[13 -8 13 13 13] -> J192
[-51 -51 -51 -49 -51] -> J241
[  1  17  -2 -24 -21] -> J501
[ -3 -10 -31 -21 -20] -> J927
[-5 -5 -5  6 -5] -> J314
[ 50  -8  22  13 -20] -> J103
dup J241:  | [-51]
dup J314:  | [-5]
dup J192:  | [13]
find: [  1  17  -2 -24 -21] | J501

[ 13  -4 -27 -21 -15  -1   9  23 -25 -32  16 -12  28 -10  14  29 -12 -25
  13  -3 -11  27  -2   3 -11  11  13  11   7   3  38  -8  20  10   2 -10
   8   1 -19  10  -9  24  12  -5  19   8  -1  19  26  -2 -19   7   8   8
  18  -1] : J241
[ -9  12  11  27 -11   0  -3   7  -2   5   1  24   3   2  -5  -4  15  -6
   2   5  21  49  18   9 -14 -28   5 -32  10  27  11   3  -8  18 -23 -28
 -32  14  21  15   2   4 -12  -5   2 -16  -7  14   1   9   7  15  35 -13
 -21  10] : J628
[ 10   1 -14 -44 -26 -14 -20  25 -20 -24  -2   8  25  -9   9  34  -1 -23
   6   5  -2  25  -4  -2  -6 -15  12 -11   0   8  36   8   7  11 -18 -20
  -7  -7 -10   9  -9  18  -8  -7  25  -5  -9  22  18  -4  -8   5   1   0
  11  18] : J314
[-11  24  10   4  10   3  30 -14 -14 -20  -7  -2  12 -13  -8  11  36 -14
 -14   2  -3   6  34  -2 -22  -9  32 -14 -17   7  12  11   5  -6   3 -12
 -24  12  31  15   2  -6 -17   8 -21   8 -22   5 -13  20   3  19  -3 -25
 -27 -20] : J487
[  7  24  10   4  10   3  30 -14 -14 -20  -7  -2  12 -13  -8  11  36 -14
 -14   2  -3   6   7  -2 -22  -9  32 -14 -17   7  12  11   5  -6   3 -12
 -24  12  31  15   0  12  -8  -7  11 -12 -23  39  -5   7 -18  23  20  -2
  -7  12] : J103
[  9   0 -12 -42 -27 -13 -22  25 -18 -21  -2   9  24  -6   8  31   0 -24
   6   4   2  29  -5  -1  -5 -18  13 -14   2   9  -6   8   5 -18 -22 -23
 -10  -5 -10   9  -7  17  -8  -8  25  -6 -11  24  14  -3  -9   6   5   1
  10  20] : J549
find: [ 13  -4 -27 -21 -15  -1   9  23 -25 -32  16 -12  28 -10  14  29 -12 -25
  13  -3 -11  27  -2   3 -11  11  13  11   7   3  38  -8  20  10   2 -10
   8   1 -19  10  -9  24  12  -5  19   8  -1  19  26  -2 -19   7   8   8
  18  -1] | J241
find: [  9   0 -12 -42 -27 -13 -22  25 -18 -21  -2   9  24  -6   8  31   0 -24
   6   4   2  29  -5  -1  -5 -18  13 -14   2   9  -6   8   5 -18 -22 -23
 -10  -5 -10   9  -7  17  -8  -8  25  -6 -11  24  14  -3  -9   6   5   1
  10  20] | J549
find: [-11  24  10   4  10   3  30 -14 -14 -20  -7  -2  12 -13  -8  11  36 -14
 -14   2  -3   6  34  -2 -22  -9  32 -14 -17   7  12  11   5  -6   3 -12
 -24  12  31  15   2  -6 -17   8 -21   8 -22   5 -13  20   3  19  -3 -25
 -27 -20] | J487

[ 18  16  45  -7 -21] : J103
[ -3  -4 -12   2   2] : J501
[  6  11  11   5 -12] : J192
[  2   3 -21  -2  13] : J765
[ 2  3 -8  5 -8] : J928
[-6 -4 -9  1  8] : J927
[ 2  3 -8  6 -8] : J628
[ -7  -4 -18   8  -8] : J487
dup J928:  | [-8]
dup J628:  | [-8]

[ 19 -13   1  14  -3   2  11  -9  -1   1 -30  14   1   1 -20  -7  11   1
  -1  -9   1   8 -14 -20  -5 -13  18 -33  23  13 -27  34]  J549
[-22  13   9   3  10  26 -25 -34  18  12  -9  15   0  -3  18  -5  -9 -13
 -23 -16  -4  10  19  -8   5 -10  -6   1 -19   5 -10  33]  J241
[-22  13   9   3 -12  26 -25 -34   6 -12  -9  15   0  -3  18  -5  -9 -13
 -23 -16   6  10  19  -8   5   2  -6   6   6   6 -12  33]  J487
[-22  13   9 -22  10  26 -25 -34  18  12  -9  15   0  -3  18  -5 -22 -13
 -23 -16  -4  10  19  -8   5 -10  -6  19  19 -25 -22  -2]  J314
find: [-22  13   9   3 -12  26 -25 -34   6 -12  -9  15   0  -3  18  -5  -9 -13
 -23 -16   6  10  19  -8   5   2  -6   6   6   6 -12  33] | J487
find: [-22  13   9 -22  10  26 -25 -34  18  12  -9  15   0  -3  18  -5 -22 -13
 -23 -16  -4  10  19  -8   5 -10  -6  19  19 -25 -22  -2] | J314
find: [ 19 -13   1  14  -3   2  11  -9  -1   1 -30  14   1   1 -20  -7  11   1
  -1  -9   1   8 -14 -20  -5 -13  18 -33  23  13 -27  34] | J549
find: [-22  13   9   3  10  26 -25 -34  18  12  -9  15   0  -3  18  -5  -9 -13
 -23 -16  -4  10  19  -8   5 -10  -6   1 -19   5 -10  33] | J241

[ 15   4 -26   2  -1   8 -11 -25  12  16   2  -5  12  10 -16  36   4 -12
  13  24 -22 -31 -18 -12  -9  21] = J314
[-24  -3  25   3   1 -20  11  24  -4 -21   4  12 -13 -19  25 -33 -10  18
 -17 -19  26  23  34  23  13 -15] = J628
[-15  -9  14  -1  -6 -18  -6  26  -6 -20   6  22  -7  -6  14 -22   1   9
 -18 -27  30  15  22  15  19 -19] = J765
[-16  -2  28   0  10  -3   6  18  -9 -18   6  10 -10 -16  31 -21 -18   5
 -20 -20  21  35  19   8   6 -23] = J103
[-37 -13  35   1   3 -28  12  44  23 -31   7  23 -17 -37  40 -48 -19   8
 -23 -49  44  38  47  30  21 -41] = J487
[ 35 -25 -45   3 -14   8  28 -52  21  37  -3 -22  16  29 -50  35  28  -8
  33  49 -30 -48 -45 -25  21 -25] = J241
[-2 -2  3  3  0 -7  3 -2 -2 -3 -5 -3 -4  1  5 -7 -7  1 -3 -5  0  5  0  1
  3 -8] = J501
[ 16   7 -16   5  -8   5  -8 -35   7  20  -6 -24   4  25 -22  28   4  -1
  16  24 -23 -30 -29 -11  -9  15] = J999
[-18  -1  22   1  -3 -19   8  23   3 -17   6   7  -6 -23  15 -10   0  11
 -12 -21  25  11  22  15  16 -11] = J192
[ 12  16  -9  -6 -11   2  -6 -18  17  23   1 -14   7   0 -33  26  13  -1
  14  27 -17 -26 -21 -13 -11  29] = J928
find: [-2 -2  3  3  0 -7  3 -2 -2 -3 -5 -3 -4  1  5 -7 -7  1 -3 -5  0  5  0  1
  3 -8] | J501
find: [-37 -13  35   1   3 -28  12  44  23 -31   7  23 -17 -37  40 -48 -19   8
 -23 -49  44  38  47  30  21 -41] | J487
find: [-16  -2  28   0  10  -3   6  18  -9 -18   6  10 -10 -16  31 -21 -18   5
 -20 -20  21  35  19   8   6 -23] | J103
find: [ 35 -25 -45   3 -14   8  28 -52  21  37  -3 -22  16  29 -50  35  28  -8
  33  49 -30 -48 -45 -25  21 -25] | J241
find: [-18  -1  22   1  -3 -19   8  23   3 -17   6   7  -6 -23  15 -10   0  11
 -12 -21  25  11  22  15  16 -11] | J192
find: [-15  -9  14  -1  -6 -18  -6  26  -6 -20   6  22  -7  -6  14 -22   1   9
 -18 -27  30  15  22  15  19 -19] | J765

[ 14  20   0 -43  20] : J241
[  6   3 -48   4   3] : J501
[-19 -19 -19 -19 -19] : J314
dup J501:  | [3]
dup J314:  | [-19]
dup J241:  | [20]
find: [ 14  20   0 -43  20] | J241
find: [  6   3 -48   4   3] | J501

[  2   3  -6   0   4  -1 -10  -7   3 -13   8  -4  -6   9 -15  11  -8  -4
  -8 -23 -26  25 -10 -14   7  22   6   5  17  12  16 -11 -10 -19  -4  -5
  15  -7  -5   3   6  12  12 -13  -5  15  24   2 -16   9] -> J628
[ -2   6 -21  11  12  -4 -14   8 -31 -12  -3 -12  19   4 -11   2 -14  -8
  13  -3  14   5   5  13  -5  -9   9 -26  -1 -44 -15  10  17 -18  13  11
  -7   6  17 -20  17 -13   8  -1 -11 -21   2   5  -8  -7] -> J501
[  5   6   3   5 -19  -3  -6  12 -22   1 -10 -12  14   4  -6  -4   1  12
   7  -2   3   2   6   3   0  -1  -6  -1   0 -19 -18 -11   1  -2  10  23
 -21  -7  -6   3  11  -3   1  11 -22  -1  -1   7   2  -1] -> J928
[ -3  -4   3  -2   3   2   8   1   5   9  -3   6   0  -8  11  -6   5  -1
   3  16  16 -19   5   9  -5 -14  -2  -2 -11  -1  -6  10   6  14   0  -3
  -4   7   4  -3  -8  -7  -8   5   4 -10 -15  -3  10  -6] -> J314
[ -1   6 -16   8   9  -4 -12   4 -22 -10   0  -9  13   4 -10   3 -11  -6
   8  -6   5   8   1   7  -2  -3   7 -18   1 -30  -7   5  11 -16   8   7
  -2   3  11 -13   4  -7   7  -3  -9 -12   5   4  -9  -3] -> J192
find: [  5   6   3   5 -19  -3  -6  12 -22   1 -10 -12  14   4  -6  -4   1  12
   7  -2   3   2   6   3   0  -1  -6  -1   0 -19 -18 -11   1  -2  10  23
 -21  -7  -6   3  11  -3   1  11 -22  -1  -1   7   2  -1] | J928
find: [ -3  -4   3  -2   3   2   8   1   5   9  -3   6   0  -8  11  -6   5  -1
   3  16  16 -19   5   9  -5 -14  -2  -2 -11  -1  -6  10   6  14   0  -3
  -4   7   4  -3  -8  -7  -8   5   4 -10 -15  -3  10  -6] | J314

